[[116 122 114 113 128 117 121 120 129 128]
 [116 126 105 114 153 108 124 102 104 156]]
->
[[116 126 105 114 153 108 124 102 104 156]
 [116 122 114 113 128 117 121 120 129 128]]

[[117 138 144]
 [138 108 119]
 [121 116 108]
 [111 150 133]
 [116 132 132]
 [123 134 142]
 [134 124 112]
 [123 116 129]]
->
[[121 116 108]
 [134 124 112]
 [138 108 119]
 [123 116 129]
 [116 132 132]
 [111 150 133]
 [123 134 142]
 [117 138 144]]

[[149 118 137 123]
 [109 124 131 134]
 [144 132 132 137]
 [110 138 124 125]
 [113 132 125 122]
 [130 128 145 125]
 [130 139 118 131]
 [125 133 129 150]
 [110 138 127 127]]
->
[[130 139 118 131]
 [110 138 124 125]
 [113 132 125 122]
 [110 138 127 127]
 [125 133 129 150]
 [109 124 131 134]
 [144 132 132 137]
 [149 118 137 123]
 [130 128 145 125]]

[[157 102 119 155 126  98]
 [110 116 155 155 144 102]
 [153 107 121 101 141 156]
 [156  99 128 104 117 145]]
->
[[157 102 119 155 126  98]
 [153 107 121 101 141 156]
 [156  99 128 104 117 145]
 [110 116 155 155 144 102]]

[[107 131 113 125 144 110 149 136 133 111]
 [105 137 150 131 145 147 112 140 126 120]
 [135 122 108 147 135 141 152 127 121 129]]
->
[[135 122 108 147 135 141 152 127 121 129]
 [107 131 113 125 144 110 149 136 133 111]
 [105 137 150 131 145 147 112 140 126 120]]

[[117 123 128 127 121 130 116 141]
 [147 117 119 102 137 138 129 118]
 [119 141 134 148 115 104 153 119]
 [112 118 114 150 139 122 132 145]]
->
[[112 118 114 150 139 122 132 145]
 [147 117 119 102 137 138 129 118]
 [117 123 128 127 121 130 116 141]
 [119 141 134 148 115 104 153 119]]

[[115 119 151 153 114 129 147 106 120 134 124 127 148]
 [135 143 125 129 126 127 138 120 119 130 140 143 129]
 [127 127 134 118 127 129 133 106 112 134 132 142 129]
 [112 120 120 123 141 110 152 121 120 114 131 120 140]
 [135 142 130 127 115 135 130 151 116 121 123 125 124]
 [120 112 124 131 111 133 110 123 143 133 127 128 124]
 [133 126 113 118 154 131 126 106 141 121 153 117 129]]
->
[[133 126 113 118 154 131 126 106 141 121 153 117 129]
 [112 120 120 123 141 110 152 121 120 114 131 120 140]
 [120 112 124 131 111 133 110 123 143 133 127 128 124]
 [135 143 125 129 126 127 138 120 119 130 140 143 129]
 [135 142 130 127 115 135 130 151 116 121 123 125 124]
 [127 127 134 118 127 129 133 106 112 134 132 142 129]
 [115 119 151 153 114 129 147 106 120 134 124 127 148]]

[[121 143 131 113 112 111 135 135 142 135 109 135 155]
 [147 130 129 151 152 129 129 136 122 126 149 121 122]]
->
[[147 130 129 151 152 129 129 136 122 126 149 121 122]
 [121 143 131 113 112 111 135 135 142 135 109 135 155]]

[[130 125 135 127 118 122 129 130]
 [109 138 139 123 132 145 126 140]
 [108 117 136 135 110 122 103 147]
 [135 121 121 147 116 121 116 138]
 [152 144 118 115 149 130 138 113]
 [120 137 141 129 112 132 128 137]
 [120 126 115 127 134 130 131 119]
 [146 145 126 118 128 131 133 118]
 [126 131 122 129 144 112 133 130]]
->
[[120 126 115 127 134 130 131 119]
 [152 144 118 115 149 130 138 113]
 [135 121 121 147 116 121 116 138]
 [126 131 122 129 144 112 133 130]
 [146 145 126 118 128 131 133 118]
 [130 125 135 127 118 122 129 130]
 [108 117 136 135 110 122 103 147]
 [109 138 139 123 132 145 126 140]
 [120 137 141 129 112 132 128 137]]
---
[[115 112 118 112 102 101 122 120 128]
 [126 108 131 122 114 114 130 136 120]
 [124 119 111 124 123 104 135 122 111]
 [134 138 138 134 139 139 128 145 137]
 [117 126 134 125 116 132 128 119 124]]
->
[[134 138 138 134 139 139 128 145 137]
 [117 126 134 125 116 132 128 119 124]
 [124 119 111 124 123 104 135 122 111]
 [115 112 118 112 102 101 122 120 128]
 [126 108 131 122 114 114 130 136 120]]

[[127 102 112 140 126 139 125 107 117 134 117]
 [141 118 134 145 122 143 114 120 133 146 120]
 [127 117 115 135 128 132 141 134 125 141 124]]
->
[[141 118 134 145 122 143 114 120 133 146 120]
 [127 117 115 135 128 132 141 134 125 141 124]
 [127 102 112 140 126 139 125 107 117 134 117]]

[[109 130 124 133 126 115 142]
 [154 120 131 131 119 127 133]
 [139 109 134 131 131 129 125]
 [122 116 124 117 131 119 134]
 [122 133 140 131 126 133 132]
 [110 123 115 131 131 124 135]]
->
[[122 133 140 131 126 133 132]
 [109 130 124 133 126 115 142]
 [110 123 115 131 131 124 135]
 [154 120 131 131 119 127 133]
 [122 116 124 117 131 119 134]
 [139 109 134 131 131 129 125]]

[[135 135 111 129 121 134 109 133 137 114 127]
 [139 121 120 141 110 137 115 128 134 113 127]
 [145 129 127 116 105 135 112 135 142 114 126]
 [140 134 118 126 114 131 113 146 132 124 129]]
->
[[135 135 111 129 121 134 109 133 137 114 127]
 [140 134 118 126 114 131 113 146 132 124 129]
 [145 129 127 116 105 135 112 135 142 114 126]
 [139 121 120 141 110 137 115 128 134 113 127]]

[[133 103 105 120]
 [146 143 137 139]
 [132 118 113 131]]
->
[[146 143 137 139]
 [132 118 113 131]
 [133 103 105 120]]

[[120 120 128 127 123 126 127 127]
 [107 107 115 115 110 114 112 114]
 [118 118 122 121 120 121 120 122]
 [150 151 146 146 150 146 150 147]
 [123 124 125 128 124 127 124 123]
 [139 140 150 150 143 147 148 147]]
->
[[150 151 146 146 150 146 150 147]
 [139 140 150 150 143 147 148 147]
 [123 124 125 128 124 127 124 123]
 [120 120 128 127 123 126 127 127]
 [118 118 122 121 120 121 120 122]
 [107 107 115 115 110 114 112 114]]
